Below are the code and all the weights of a small trained network. Each question names an input and a class and asks about switching units off, where a switched-off unit gives its printed mean instead of its output.

import numpy as np


def w(rows, s, z=0):
    codes = np.array(rows[::2]) - 128.0
    scale = np.full(codes.shape[1], s)
    scale[-1] = z or s
    return codes * scale


def f(y):
    return np.maximum(y, 0)


def log_softmax(a):
    a = a - a.max(-1, keepdims=True)
    return a - np.log(np.exp(a).sum(-1, keepdims=True))


def net(x, mask):
    res = np.array(x, float).reshape(1, 3) / 4 @ E
    y = f(res @ A[0][:, :-1].T + A[0][:, -1])
    res = res + np.where(mask, y, B[0][:, -1]) @ B[0][:, :-1]
    return log_softmax(res[-1] @ U[:, :-1].T + U[:, -1])


A, B = {}, {}
E = w([
[95,238,6,59],'x0',
[2,107,78,164],'x1',
[171,232,57,204],'x2',
],0.0093)
A[0] = w([
[178,80,175,159,228],'N0',
[166,166,48,18,157],'N1',
[165,139,91,156,127],'N2',
[170,65,161,194,76],'N3',
[145,107,174,65,5],'N4',
[149,153,98,195,62],'N5',
[61,107,107,187,137],'N6',
[146,32,123,166,158],'N7',
[199,180,118,135,34],'N8',
[132,68,137,192,124],'N9',
[210,130,130,112,46],'N10',
[133,119,150,196,104],'N11',
[145,159,138,190,110],'N12',
[86,97,171,34,120],'N13',
[125,104,182,182,116],'N14',
[101,134,64,109,31],'N15',
[137,95,151,87,188],'N16',
[103,163,51,68,90],'N17',
[43,124,112,188,87],'N18',
[187,145,144,81,49],'N19',
[129,138,160,164,234],'N20',
[148,105,212,233,135],'N21',
[81,49,177,42,95],'N22',
[106,90,116,173,65],'N23',
[60,133,121,184,70],'N24',
[109,105,185,168,88],'N25',
[62,125,122,142,44],'N26',
[78,114,86,147,90],'N27',
[112,139,55,106,85],'N28',
[47,103,122,124,114],'N29',
[138,193,152,248,59],'N30',
[165,184,184,91,80],'N31',
[164,149,107,219,56],'N32',
[107,115,91,187,70],'N33',
[184,165,96,218,97],'N34',
[126,85,218,32,209],'N35',
[113,182,133,185,53],'N36',
[101,104,167,208,69],'N37',
[139,84,130,183,41],'N38',
[107,154,79,33,124],'N39',
[194,147,156,98,67],'N40',
],0.011,0.0029)
B[0] = w([
[81,179,167,146,240],'N0',
[56,184,203,84,253],'N1',
[103,118,90,122,174],'N2',
[84,136,140,64,224],'N3',
[163,62,105,78,174],'N4',
[120,43,77,115,179],'N5',
[222,120,192,202,195],'N6',
[104,126,187,130,215],'N7',
[134,73,131,128,198],'N8',
[106,140,181,102,201],'N9',
[238,53,156,145,187],'N10',
[55,181,201,12,178],'N11',
[70,105,46,118,174],'N12',
[64,72,19,123,212],'N13',
[73,133,151,87,203],'N14',
[135,107,163,70,179],'N15',
[111,141,53,156,186],'N16',
[94,123,226,44,226],'N17',
[249,87,171,169,197],'N18',
[223,62,180,163,179],'N19',
[65,180,143,117,179],'N20',
[74,158,153,75,255],'N21',
[93,37,56,139,242],'N22',
[174,126,174,90,162],'N23',
[188,58,195,152,179],'N24',
[115,152,126,86,193],'N25',
[205,63,134,121,168],'N26',
[231,111,194,141,175],'N27',
[111,147,161,72,194],'N28',
[234,82,123,208,194],'N29',
[79,56,34,97,204],'N30',
[229,78,201,185,183],'N31',
[50,2,92,71,189],'N32',
[184,85,112,148,161],'N33',
[74,68,68,109,215],'N34',
[107,111,72,180,254],'N35',
[162,70,104,122,168],'N36',
[124,142,179,73,195],'N37',
[101,119,132,59,172],'N38',
[81,171,167,75,219],'N39',
[228,99,137,169,188],'N40',
],0.0052,0.0099)
U = w([
[79,161,189,78,76],'0',
[106,64,4,115,113],'1',
[241,94,170,150,129],'2',
[94,154,123,161,254],'3',
[143,168,79,183,25],'4',
],0.011,0.0064)

Each question gives the input, the list of numbers given to net, and the class t.
The units are the neurons (one row each of A and B). Each row of codes is followed by its name. A weight is (code - 128) times the scale printed after its matrix; where a second scale follows, it is the last column's (A, B and U).
mask holds one flag per neuron, in row order. A switched-off neuron (its flag False) gives its mean, the last column of its row in B, instead of its output. The means were averaged over made-up inputs and are rounded, as every weight is.
A unit's drop is (log p(t) with every unit on - log p(t) with that unit switched off) / (log p(t) with every unit on - log p(t) with every unit switched off).
The circuit of an input: a set's keep is (log p(t) with only the set's units on - log p(t) with every unit switched off) / (log p(t) with every unit on - log p(t) with every unit switched off). Starting from the 12 units with the biggest drops (on a tie, the unit counted first), units are removed one at a time, each time the one whose removal leaves the highest keep (on an exact tie, the one counted first), for as long as the keep stays at least 0.8.
units of the circuit, in order: the units of the circuit, biggest drop first
top k neurons: the k neurons with the biggest drops, biggest first
drop of u: that unit's drop, to one decimal
input [7,4,-6], class 0: units of the circuit, in order => [N17]
input [-7,8,-5], class 2: top 3 neurons => [N29, N18, N6]
input [7,-3,7], class 0: top 2 neurons => [N1, N17]
input [-6,2,-7], class 1: top 3 neurons => [N22, N13, N35]
input [8,-5,6], class 0: top 2 neurons => [N1, N17]
input [-7,6,-8], class 1: top 2 neurons => [N22, N13]
input [3,-7,7], class 1: top 3 neurons => [N34, N30, N32]
input [6,-7,-5], class 2: top 2 neurons => [N19, N31]
input [-1,-1,-2], class 3: drop of N6 => -0.1
input [6,8,-6], class 2: drop of N29 => 0.2
input [1,-5,-5], class 1: drop of N22 => 0.2
input [-6,-3,3], class 0: drop of N9 => 0.0
